Below are the code and all the weights of a small trained network. Each question names an input and a class and asks about switching units off, where a switched-off unit gives its printed mean instead of its output.

import numpy as np


def w(rows, s, z=0):
    codes = np.array(rows[::2]) - 128.0
    scale = np.full(codes.shape[1], s)
    scale[-1] = z or s
    return codes * scale


def f(y):
    return np.maximum(y, 0)


def log_softmax(a):
    a = a - a.max(-1, keepdims=True)
    return a - np.log(np.exp(a).sum(-1, keepdims=True))


def net(x, mask):
    res = np.array(x, float).reshape(1, 6) / 4 @ E
    y = f(res @ A[0][:, :-1].T + A[0][:, -1])
    res = res + np.where(mask, y, B[0][:, -1]) @ B[0][:, :-1]
    return log_softmax(res[-1] @ U[:, :-1].T + U[:, -1])


A, B = {}, {}
E = w([
[136,143,133,96],'x0',
[82,102,80,215],'x1',
[56,2,114,68],'x2',
[55,206,33,84],'x3',
[214,111,74,165],'x4',
[131,89,58,75],'x5',
],0.0085)
A[0] = w([
[35,131,216,112,252],'n0',
[143,65,142,56,250],'n1',
[81,167,86,186,237],'n2',
[96,77,161,229,152],'n3',
[252,132,115,91,193],'n4',
[97,144,27,140,103],'n5',
[167,34,131,103,224],'n6',
],0.015,0.0032)
B[0] = w([
[251,138,186,26,246],'n0',
[64,174,214,114,235],'n1',
[201,119,53,114,223],'n2',
[227,62,165,173,223],'n3',
[133,253,108,223,225],'n4',
[53,32,34,102,225],'n5',
[22,96,183,184,233],'n6',
],0.016,0.011)
U = w([
[116,214,49,224,102],'0',
[184,55,79,193,91],'1',
[149,136,140,21,113],'2',
[41,82,1,77,127],'3',
[129,62,191,197,93],'4',
[3,166,139,71,96],'5',
[160,170,152,115,255],'6',
],0.0066,0.0076)

Each question gives the input, the list of numbers given to net, and the class t.
The units are the neurons (one row each of A and B). Each row of codes is followed by its name. A weight is (code - 128) times the scale printed after its matrix; where a second scale follows, it is the last column's (A, B and U).
mask holds one flag per neuron, in row order. A switched-off neuron (its flag False) gives its mean, the last column of its row in B, instead of its output. The means were averaged over made-up inputs and are rounded, as every weight is.
A unit's drop is (log p(t) with every unit on - log p(t) with that unit switched off) / (log p(t) with every unit on - log p(t) with every unit switched off).
The circuit of an input: a set's keep is (log p(t) with only the set's units on - log p(t) with every unit switched off) / (log p(t) with every unit on - log p(t) with every unit switched off). Starting from all 7 units, units are removed one at a time, each time the one whose removal leaves the highest keep (on an exact tie, the one counted first), for as long as the keep stays at least 0.8.
units of the circuit, in order: the units of the circuit, biggest drop first
unit that matters most: the unit with the biggest drop
top k neurons: the k neurons with the biggest drops, biggest first
input [-5,3,-7,3,6,8], class 3: top 2 neurons -> n5; n3
input [-5,-8,3,6,8,1], class 0: unit that matters most -> n4
input [6,-4,6,6,2,4], class 5: top 2 neurons -> n1; n2
input [8,-2,1,0,3,-5], class 0: units of the circuit, in order -> n0; n4
input [-2,6,8,1,3,-8], class 1: units of the circuit, in order -> n1; n3
input [0,3,-7,2,-3,-7], class 1: top 4 neurons -> n1; n2; n4; n3
input [-4,-4,4,6,-2,-7], class 2: top 2 neurons -> n0; n4
input [-7,-5,-8,8,-1,1], class 3: top 2 neurons -> n5; n3
input [-4,1,-4,2,-3,-8], class 1: top 3 neurons -> n1; n2; n3
input [0,6,-8,-8,3,-7], class 1: top 3 neurons -> n3; n1; n6
input [5,3,1,0,-1,-5], class 2: units of the circuit, in order -> n4; n6
input [-1,-6,0,-7,1,7], class 5: units of the circuit, in order -> n1; n3
input [4,2,-7,1,-2,6], class 3: top 2 neurons -> n3; n5
input [-2,-5,0,0,-2,4], class 5: units of the circuit, in order -> n3; n2
input [0,-6,-2,4,2,6], class 0: units of the circuit, in order -> n4
input [-6,6,0,-1,7,8], class 3: top 3 neurons -> n5; n0; n6
input [-8,2,-1,-3,-6,-5], class 1: top 2 neurons -> n3; n1
input [-5,-5,2,6,4,-1], class 3: units of the circuit, in order -> n0; n5
input [-8,2,-5,-1,-5,-7], class 1: units of the circuit, in order -> n3; n1
input [-4,-6,-4,-1,8,-6], class 0: units of the circuit, in order -> n4
